The symbols move the objects like this.
Lup: §>Nup, @>Zub, *>Bar, %>Zod, +>Lav, !>Vur
Tob: §>Rim, @>Kam, *>Vik, %>Feg, +>Suk, !>Beg
Miz: §>Mis, @>Vam, *>Dop, %>Foz, +>Duz, !>Mem
Gav: §>Viz, @>Rap, *>Bif, %>Kot, +>Gog, !>Vup
Kom: §>Kor, @>Rar, *>Duf, %>Kog, +>Fir, !>Rop
Leg: §>Vur, @>Fom, *>Tez, %>Ril, +>Duf, !>Rar
Kam: §>Kiz, @>Fot, *>Rin, %>Rim, +>Tob, !>Vik
Rim: §>Val, @>Kiz, *>Rel, %>Fum, +>Feg, !>Bof
Rin: §>Dun, @>Kon, *>Fot, %>Rel, +>Vik, !>Kam
Pak: §>Suk, @>Saz, *>Raz, %>Nep, +>Dop, !>Vam
Lav: §>Zod, @>Lup, *>Vur, %>Koz, +>Kor, !>Ril
Mis: §>Fot, @>Lof, *>Nep, %>Kam, +>Foz, !>Mab
Rap: §>Lud, @>Von, *>Rom, %>Viz, +>Gav, !>Bif
Rel: §>Dag, @>Dun, *>Kiz, %>Kig, +>Bof, !>Rim
Kor: §>Koz, @>Lav, *>Ril, %>Pum, +>Kog, !>Dib
Ses: §>Zub, @>Dib, *>Kog, %>Lup, +>Tez, !>Fom
Feg: §>Fum, @>Rim, *>Bof, %>Tuv, +>Kon, !>Vod
Fot: §>Mol, @>Vod, *>Kon, %>Kiz, +>Kam, !>Rin
Nep: §>Kon, @>Suk, *>Lof, %>Rin, +>Mab, !>Mis
Val: §>Tez, @>Bov, *>Dag, %>Rar, +>Fum, !>Kig
Mem: §>Mab, @>Dop, *>Miz, %>Zab, +>Lud, !>Duz
Vam: §>Lof, @>Raz, *>Pak, %>Mis, +>Miz, !>Dop
Duf: §>Ril, @>Leg, *>Rar, %>Dib, +>Rop, !>Kom
Bif: §>Leb, @>Rom, *>Rap, %>Tav, +>Vup, !>Gav
Lud: §>Zab, @>Mem, *>Duz, %>Raz, +>Viz, !>Leb
Zod: §>Von, @>Nup, *>Kar, %>Rap, +>Koz, !>Pud
Tuv: §>Kom, @>Fum, *>Nen, %>Fir, +>Dun, !>Mol
Ril: §>Pud, @>Vur, *>Lav, %>Pon, +>Dib, !>Kor
Saz: §>Tob, @>Foz, *>Zab, %>Suk, +>Pak, !>Raz
Vod: §>Nen, @>Bof, *>Feg, %>Mol, +>Fot, !>Kon
Kot: §>Vam, @>Viz, *>Tav, %>Miz, +>Mev, !>Fof
Dib: §>Pon, @>Ril, *>Kor, %>Zub, +>Ses, !>Kog
Duz: §>Foz, @>Miz, *>Mem, %>Saz, +>Leb, !>Lud
Von: §>Mem, @>Fof, *>Mev, %>Lud, +>Rap, !>Rom
Fom: §>Bar, @>Kog, *>Ses, %>Vur, +>Leg, !>Tez
Rar: §>Lav, @>Tez, *>Leg, %>Kor, +>Kom, !>Duf
Beg: §>Bof, @>Vik, *>Tob, %>Vod, +>Lof, !>Suk
Kar: §>Mev, @>Gog, *>Nup, %>Rom, +>Pud, !>Zod
Pud: §>Rom, @>Kar, *>Zod, %>Bif, +>Pon, !>Koz
Mab: §>Rin, @>Nep, *>Mis, %>Vik, +>Zab, !>Foz
Mol: §>Rop, @>Nen, *>Tuv, %>Bov, +>Kiz, !>Dun
Pum: §>Gav, @>Koz, *>Pon, %>Gog, +>Bar, !>Zub
Tez: §>Lup, @>Ses, *>Fom, %>Lav, +>Rar, !>Leg
Vur: §>Kar, @>Bar, *>Lup, %>Pud, +>Ril, !>Lav
Leb: §>Saz, @>Duz, *>Lud, %>Pak, +>Tav, !>Viz
Suk: §>Feg, @>Tob, *>Beg, %>Kon, +>Nep, !>Lof
Viz: §>Raz, @>Lud, *>Leb, %>Vam, +>Kot, !>Tav
Raz: §>Beg, @>Zab, *>Saz, %>Lof, +>Vam, !>Pak
Foz: §>Kam, @>Mis, *>Mab, %>Tob, +>Saz, !>Zab
Tav: §>Pak, @>Leb, *>Viz, %>Dop, +>Fof, !>Kot
Vup: §>Tav, @>Bif, *>Gav, %>Fof, +>Nup, !>Gog
Dag: §>Fom, @>Fir, *>Bov, %>Leg, +>Kig, !>Val
Vik: §>Rel, @>Rin, *>Kam, %>Bof, +>Beg, !>Tob
Fum: §>Rar, @>Val, *>Kig, %>Kom, +>Tuv, !>Nen
Bov: §>Ses, @>Rop, *>Fir, %>Tez, +>Val, !>Dag
Rom: §>Duz, @>Mev, *>Von, %>Leb, +>Bif, !>Rap
Mev: §>Miz, @>Kot, *>Fof, %>Duz, +>Rom, !>Von
Zab: §>Vik, @>Mab, *>Foz, %>Beg, +>Raz, !>Saz
Kog: §>Pum, @>Kor, *>Dib, %>Bar, +>Fom, !>Ses
Kig: §>Leg, @>Dag, *>Val, %>Duf, +>Nen, !>Fum
Nup: §>Fof, @>Vup, *>Gog, %>Von, +>Zod, !>Kar
Lof: §>Vod, @>Beg, *>Suk, %>Fot, +>Mis, !>Nep
Kon: §>Tuv, @>Feg, *>Vod, %>Dun, +>Rin, !>Fot
Fof: §>Dop, @>Tav, *>Kot, %>Mem, +>Von, !>Mev
Rop: §>Dib, @>Duf, *>Kom, %>Ses, +>Bov, !>Fir
Bar: §>Gog, @>Pum, *>Zub, %>Kar, +>Vur, !>Lup
Dop: §>Nep, @>Pak, *>Vam, %>Mab, +>Mem, !>Miz
Nen: §>Duf, @>Kig, *>Fum, %>Rop, +>Mol, !>Tuv
Dun: §>Fir, @>Tuv, *>Mol, %>Dag, +>Rel, !>Kiz
Bof: §>Kig, @>Rel, *>Rim, %>Nen, +>Vod, !>Feg
Pon: §>Bif, @>Pud, *>Koz, %>Vup, +>Zub, !>Pum
Zub: §>Vup, @>Pon, *>Pum, %>Nup, +>Lup, !>Bar
Fir: §>Kog, @>Kom, *>Rop, %>Fom, +>Dag, !>Bov
Koz: §>Rap, @>Zod, *>Pud, %>Gav, +>Pum, !>Pon
Kiz: §>Bov, @>Mol, *>Dun, %>Val, +>Rim, !>Rel
Gog: §>Kot, @>Gav, *>Vup, %>Mev, +>Kar, !>Nup

In the rows, 487 means zero.

The rows follow the links: the fewer symbols apart two objects are, the more alike their rows tend to be.

Each row is also shifted at random along 5 hidden directions that mean nothing.

Some objects, each with a row of numbers:
Val -> 532 442 524 479 444 491 510 463 524 479 470 525 477 480 468 440 486 482 460 532 484 474 499 444 436 468 507 493 519 491 428 472 467 426 457 422 472 477 478 541 460 455 515 493 537 502 450 472 506 489 522 498 439 529 429 482 448 489 455 468 512 500 492 489 440 496 480
Mol -> 500 456 530 493 419 500 492 475 502 484 467 485 489 452 479 434 477 452 451 501 512 485 483 495 467 473 462 507 527 469 468 468 444 436 446 492 449 512 541 529 435 437 547 485 544 483 460 512 468 501 480 528 410 535 522 504 437 494 458 484 497 518 503 451 519 581 500
Kam -> 354 526 477 496 457 519 515 489 451 515 485 540 484 459 492 478 462 524 505 472 515 462 440 499 514 534 447 485 508 462 474 497 466 461 443 528 471 505 514 499 433 497 504 477 481 471 525 560 483 490 438 526 487 549 512 471 475 508 512 472 475 490 477 426 538 408 540
Tav -> 439 525 457 517 530 489 474 500 476 501 483 469 487 493 493 511 486 489 501 438 466 497 482 496 506 503 496 481 455 481 512 499 496 505 517 501 508 466 480 446 522 502 449 504 455 469 512 485 475 474 490 451 518 462 489 489 523 508 524 502 486 458 475 538 474 454 495
Tob -> 383 508 492 506 473 516 558 469 508 518 451 462 436 404 435 444 468 496 515 470 502 449 378 413 429 499 546 487 527 517 446 473 419 384 445 450 467 463 563 530 445 500 536 491 467 479 529 536 478 524 479 513 472 550 451 451 465 563 507 528 511 510 461 489 486 357 444
Fot -> 496 505 472 482 472 509 512 482 468 497 486 421 443 417 505 486 458 508 549 465 503 486 418 455 525 517 528 510 512 510 439 508 435 450 488 518 453 473 528 487 443 482 487 453 379 487 527 557 508 540 448 496 507 481 506 473 471 515 513 549 524 510 457 524 504 371 501
Nup -> 195 491 461 498 518 481 510 477 502 458 517 425 474 469 490 480 513 446 487 513 468 489 512 496 482 479 444 507 431 489 517 459 462 441 489 537 480 507 540 501 450 455 521 523 495 536 486 446 485 499 471 527 454 482 558 516 494 486 443 547 445 476 532 444 591 591 489
Dag -> 461 452 501 449 442 488 486 470 497 469 500 486 478 486 502 463 482 483 477 529 491 486 515 469 482 480 490 496 509 499 439 484 480 470 495 461 460 478 455 528 452 447 509 468 475 516 445 482 524 499 502 491 475 488 461 488 451 452 460 479 512 508 484 498 457 513 490
Fir -> 512 451 493 454 436 485 482 476 496 472 488 537 500 518 491 457 480 471 436 532 488 470 533 489 440 477 472 470 514 498 463 489 506 471 489 435 478 471 437 535 460 451 516 485 547 508 412 470 505 460 521 478 467 506 429 481 466 449 469 433 497 490 496 466 445 570 480
Bar -> 678 456 497 486 525 442 464 526 477 479 492 576 533 561 471 522 512 517 467 504 478 506 526 500 505 450 459 473 473 454 525 501 550 563 462 467 522 521 438 457 542 513 442 501 538 478 499 434 493 441 509 477 488 477 465 512 516 443 470 419 450 479 519 451 452 464 487
Koz -> 539 453 506 501 531 457 494 485 544 467 463 476 484 496 447 479 511 470 479 509 443 504 496 437 443 430 548 495 471 502 482 467 492 459 488 414 499 488 489 488 540 488 458 507 523 495 478 411 491 483 546 468 464 463 437 494 480 496 454 497 500 486 506 529 436 490 437
Dun -> 245 493 512 458 413 502 485 499 444 499 504 480 494 471 506 469 478 497 469 478 532 502 482 513 553 493 411 518 507 443 483 487 462 495 448 552 440 532 505 510 409 436 547 467 458 497 503 537 488 514 444 542 444 535 567 530 444 451 464 486 475 536 506 439 537 515 537
Viz -> 803 499 496 593 562 488 537 495 497 539 434 665 507 521 408 494 521 540 475 465 459 449 464 455 428 499 479 434 478 429 504 478 521 481 404 421 578 473 490 455 549 573 438 568 620 433 546 463 450 416 514 479 481 573 407 462 560 565 511 416 431 422 494 446 458 324 495
Pud -> 674 461 490 454 564 442 477 490 521 462 506 436 459 509 484 548 515 525 556 505 446 521 484 428 511 444 607 499 462 531 465 494 516 552 530 438 513 473 428 445 584 545 394 458 391 499 514 420 533 520 529 442 552 382 430 474 498 465 473 522 517 492 460 586 398 345 432
Bif -> 554 485 449 515 551 476 524 487 511 465 492 456 478 464 463 492 504 464 521 514 471 463 467 483 441 484 491 475 452 524 528 469 475 449 481 507 510 498 557 481 497 521 488 518 524 505 505 457 469 486 471 504 492 471 517 469 518 525 474 526 445 462 513 424 574 521 446
Rel -> 442 481 496 457 419 504 464 484 455 482 509 392 475 443 530 474 470 463 485 471 527 504 489 522 543 503 447 522 510 483 476 494 449 494 498 569 438 496 522 493 416 431 547 457 417 504 476 545 482 531 437 515 462 475 579 518 454 462 480 531 502 529 486 490 542 572 507
Kiz -> 711 451 527 531 442 506 523 479 496 491 459 526 489 444 460 432 491 468 458 512 522 459 468 497 455 485 431 495 525 453 479 461 440 421 401 511 475 519 581 524 421 464 557 520 593 478 491 522 449 491 462 554 399 572 534 500 466 524 456 484 457 502 521 388 569 550 504
Tuv -> 455 463 531 424 434 483 466 482 495 490 475 435 463 469 490 480 468 505 493 478 496 516 461 437 511 456 574 510 531 508 426 497 477 499 513 432 447 472 441 507 498 463 487 427 390 488 477 501 518 531 519 460 494 460 433 488 432 460 486 492 564 548 448 592 371 410 456
Nep -> 427 514 503 465 451 522 471 434 502 506 477 461 462 483 491 473 482 465 469 463 506 466 491 493 451 518 522 466 505 508 462 463 480 500 530 464 489 429 446 499 499 508 513 467 471 470 451 510 464 500 498 459 516 482 447 444 480 507 516 486 521 481 424 542 439 517 470
Lup -> 368 461 482 539 502 461 527 527 481 480 486 540 521 483 449 458 511 470 446 513 481 487 494 495 479 457 376 498 461 434 544 477 474 429 399 529 486 555 581 507 428 438 541 558 592 515 517 454 468 458 468 562 391 566 565 561 497 486 429 484 406 490 590 358 602 560 508
Leb -> 397 524 492 558 510 499 511 496 488 536 442 581 505 505 431 472 505 497 435 429 471 468 481 470 445 496 460 457 471 430 518 473 504 469 447 445 532 461 481 478 514 504 493 560 566 455 516 473 443 433 519 472 460 565 440 499 529 539 518 444 458 448 495 492 448 435 491
Gog -> 564 490 462 500 555 468 508 489 486 472 520 541 495 524 486 526 527 518 516 526 477 474 516 504 494 499 449 472 442 480 523 473 520 530 469 517 532 507 476 458 512 547 454 512 519 501 516 440 497 467 471 512 517 476 507 480 536 480 461 480 417 449 509 413 548 460 496
Kom -> 616 442 486 444 460 471 480 493 506 467 476 508 494 509 479 465 464 469 458 527 482 474 503 460 424 459 531 466 525 537 460 508 509 472 510 398 479 457 439 527 491 464 494 468 512 502 416 463 513 468 537 443 494 474 392 468 470 452 486 438 520 502 481 507 396 517 434
Vik -> 237 521 490 500 453 522 546 480 487 523 451 484 455 418 446 444 462 495 495 459 502 461 391 430 451 503 518 488 522 498 454 483 431 393 448 462 454 470 546 532 431 478 536 488 468 480 520 544 479 510 476 507 464 562 460 472 459 545 513 509 508 511 470 487 483 387 476
Lav -> 470 459 504 508 509 446 518 540 493 519 441 615 516 535 407 470 499 527 426 474 451 488 477 397 431 430 502 457 495 452 485 517 531 464 431 352 520 467 435 510 522 465 481 550 547 490 501 425 504 418 577 444 451 563 347 528 508 481 485 403 484 489 525 523 341 347 437

Start here and follow the symbols in turn, left to right. Where do you end up?
Answers are names.
486 506 457 461 529 471 448 499 492 477 492 467 500 532 495 524 480 472 487 467 465 494 505 501 466 475 539 455 466 530 524 501 540 541 565 450 512 461 423 456 568 522 437 473 472 477 453 451 482 460 518 416 555 414 432 458 518 471 525 465 506 467 462 538 419 514 440
* % ! * % § -> Suk
485 519 443 547 561 495 524 502 471 492 496 491 481 456 485 510 500 506 538 474 475 479 451 496 515 515 451 492 439 469 525 487 468 462 451 559 510 516 566 450 476 520 458 523 487 482 563 497 474 489 437 528 491 500 561 491 529 533 492 534 429 453 514 425 601 421 521
* * + ! % -> Mem
499 462 513 436 440 489 460 468 491 464 505 441 475 477 525 482 481 487 504 518 503 511 503 492 529 479 504 519 509 496 441 488 472 505 504 502 445 500 464 500 462 458 490 436 430 500 461 501 521 529 478 494 483 452 509 493 438 449 462 503 525 525 470 513 468 509 505
% * * § -> Lav
566 489 456 486 535 476 471 483 490 460 521 486 503 522 509 521 508 466 495 519 479 477 541 539 482 500 449 471 442 500 538 473 519 530 514 526 523 495 480 458 513 523 465 502 524 502 470 444 479 465 470 492 517 443 525 474 528 473 471 490 439 448 502 429 555 585 488
@ * ! @ @ § * -> Dop
705 454 506 448 472 479 488 477 473 472 525 531 482 503 523 515 497 549 540 543 508 491 502 489 552 498 480 503 503 476 440 494 498 541 454 521 483 520 448 478 475 519 450 443 449 492 506 498 536 515 455 527 512 474 505 475 470 445 453 471 474 500 478 445 505 396 535
@ % + @ @ § § -> Gog
369 531 463 544 526 493 494 503 478 513 461 588 525 520 459 487 488 489 457 456 461 472 487 504 458 499 447 459 456 445 533 491 515 469 462 469 524 495 488 470 511 504 460 532 579 456 506 473 463 424 496 476 477 536 462 487 524 521 514 435 451 437 506 449 490 479 518
% * § + + ! % -> Lof
559 465 477 494 547 465 497 478 513 450 511 451 476 489 494 508 523 482 527 530 459 499 513 484 497 469 497 506 443 499 500 466 486 493 496 513 502 508 508 468 513 508 453 500 483 510 501 433 504 504 483 506 490 437 526 488 499 484 445 535 461 469 512 469 545 506 484
+ § @ § % + -> Raz
372 517 464 512 514 483 469 495 501 497 457 521 519 516 465 480 472 453 448 456 457 479 494 497 425 476 505 458 467 499 529 487 516 467 516 429 506 469 473 479 535 493 461 509 558 464 456 461 456 430 527 434 492 485 429 471 507 508 524 449 492 450 487 505 442 548 463
% * § % % -> Feg
462 501 490 515 441 520 499 485 459 514 472 535 493 464 493 455 466 493 465 472 509 469 475 503 495 527 426 488 512 447 468 496 461 447 443 516 474 487 516 505 418 452 524 502 514 477 494 546 476 476 459 515 450 561 509 495 478 502 501 470 479 486 495 450 524 485 541
@ % @ § ! § -> Lav
325 531 437 470 522 481 436 505 471 479 506 414 499 502 528 526 466 463 503 442 466 510 500 530 522 498 507 487 450 513 530 511 513 530 573 514 485 478 457 443 529 491 437 461 417 482 473 487 484 479 482 439 546 401 508 480 504 472 531 507 507 466 470 543 477 540 487
§ + * @ * § ! -> Nep
528 463 508 406 432 487 423 470 479 449 524 363 465 475 557 503 466 478 522 499 506 529 512 510 567 477 533 530 509 523 444 500 475 547 556 526 434 493 447 480 486 456 472 397 359 501 449 510 525 555 470 473 517 386 527 487 430 423 473 528 553 538 450 561 459 538 496
* § * § ! ! -> Ril
744 432 462 426 485 463 470 492 499 435 505 393 466 468 513 498 459 460 523 541 486 490 485 473 470 462 563 494 516 579 466 518 486 484 547 464 462 472 481 505 493 473 475 436 424 517 433 479 529 514 495 455 527 395 458 466 471 447 482 513 531 511 474 515 461 520 425
% % * ! + -> Lup
494 516 455 487 533 475 456 502 479 486 488 522 518 538 490 522 483 485 483 471 468 483 505 522 474 490 492 453 463 501 537 501 542 542 528 473 521 483 441 451 554 533 435 482 515 465 473 464 473 443 499 443 536 447 459 465 523 477 522 443 472 451 479 481 462 509 479
§ % * * -> Foz
